Below are the code and all the weights of a small trained network. Each question names an input and a class and asks about switching units off, where a switched-off unit gives its printed mean instead of its output.

import numpy as np


def w(rows, s, z=0):
    codes = np.array(rows[::2]) - 128.0
    scale = np.full(codes.shape[1], s)
    scale[-1] = z or s
    return codes * scale


def f(y):
    return np.maximum(y, 0)


def log_softmax(a):
    a = a - a.max(-1, keepdims=True)
    return a - np.log(np.exp(a).sum(-1, keepdims=True))


def net(x, mask):
    res = np.array(x, float).reshape(1, 5) / 4 @ E
    y = f(res @ A[0][:, :-1].T + A[0][:, -1])
    res = res + np.where(mask, y, B[0][:, -1]) @ B[0][:, :-1]
    return log_softmax(res[-1] @ U[:, :-1].T + U[:, -1])


A, B = {}, {}
E = w([
[122,130,122,125,127],'x0',
[97,164,155,158,2],'x1',
[231,190,156,67,124],'x2',
[133,123,134,130,130],'x3',
[211,107,9,150,90],'x4',
],0.0095)
A[0] = w([
[177,179,145,94,143,56],'N1',
[86,121,98,206,107,80],'N2',
[120,181,131,174,17,34],'N3',
[188,80,6,132,87,33],'N4',
[173,189,188,78,121,71],'N5',
[161,105,83,91,198,96],'N6',
[180,183,141,73,121,22],'N7',
[148,114,117,145,212,27],'N8',
[141,100,129,57,149,126],'N9',
[203,180,123,72,98,93],'N10',
[130,102,117,142,218,60],'N11',
[187,142,75,196,119,15],'N12',
[76,147,209,109,175,13],'N13',
[136,143,153,149,52,46],'N14',
[88,63,113,189,132,2],'N15',
],0.011,0.0088)
B[0] = w([
[54,111,94,140,148,172],'N1',
[92,85,133,89,168,196],'N2',
[116,147,132,41,97,209],'N3',
[86,220,193,154,190,253],'N4',
[66,90,100,160,153,199],'N5',
[103,142,145,51,59,223],'N6',
[49,113,123,128,150,169],'N7',
[79,137,157,73,41,175],'N8',
[153,132,134,110,92,182],'N9',
[21,58,80,146,174,223],'N10',
[87,130,166,59,50,205],'N11',
[86,190,186,162,148,170],'N12',
[119,224,129,182,152,199],'N13',
[122,128,158,66,74,168],'N14',
[1,112,76,130,147,170],'N15',
],0.0097,0.0067)
U = w([
[109,142,153,26,61,54],'0',
[108,247,162,171,169,62],'1',
[57,38,77,143,162,65],'2',
[141,119,129,121,127,250],'3',
[138,117,130,121,129,239],'4',
[197,70,133,153,125,152],'5',
[220,96,107,172,112,77],'6',
],0.012,0.017)

Each question gives the input, the list of numbers given to net, and the class t.
The units are the neurons (one row each of A and B). Each row of codes is followed by its name. A weight is (code - 128) times the scale printed after its matrix; where a second scale follows, it is the last column's (A, B and U).
mask holds one flag per neuron, in row order. A switched-off neuron (its flag False) gives its mean, the last column of its row in B, instead of its output. The means were averaged over made-up inputs and are rounded, as every weight is.
A unit's drop is (log p(t) with every unit on - log p(t) with that unit switched off) / (log p(t) with every unit on - log p(t) with every unit switched off).
The circuit of an input: a set's keep is (log p(t) with only the set's units on - log p(t) with every unit switched off) / (log p(t) with every unit on - log p(t) with every unit switched off). Starting from the 12 units with the biggest drops (on a tie, the unit counted first), units are removed one at a time, each time the one whose removal leaves the highest keep (on an exact tie, the one counted first), for as long as the keep stays at least 0.8.
units of the circuit, in order: the units of the circuit, biggest drop first
k most important neurons: the k neurons with the biggest drops, biggest first
drop when u is switched off: that unit's drop, to one decimal
input [1,-1,-8,-7,-8], class 1: units of the circuit, in order -> N13
input [2,-6,0,1,-3], class 0: units of the circuit, in order -> N11, N6
input [7,6,3,2,7], class 1: 2 most important neurons -> N4, N12
input [4,7,-7,3,0], class 0: 3 most important neurons -> N3, N10, N14
input [0,-5,-3,5,4], class 0: units of the circuit, in order -> N6, N11
input [-3,-7,-7,5,-3], class 0: units of the circuit, in order -> N11, N8
input [-1,8,-5,1,7], class 0: 2 most important neurons -> N3, N14
input [-8,-6,8,-8,-7], class 2: units of the circuit, in order -> N5, N1
input [5,-5,0,1,-1], class 0: 2 most important neurons -> N6, N11
input [-3,0,-7,7,-7], class 1: 3 most important neurons -> N13, N10, N5
input [3,7,-4,-6,3], class 0: 2 most important neurons -> N3, N14
input [-5,-8,-3,-8,0], class 0: drop when N11 is switched off -> 0.1
input [-4,1,-1,-3,7], class 1: drop when N4 is switched off -> 0.6
input [-1,-8,3,-3,-8], class 0: units of the circuit, in order -> N11
input [-3,-6,-7,0,7], class 1: drop when N4 is switched off -> 1.0
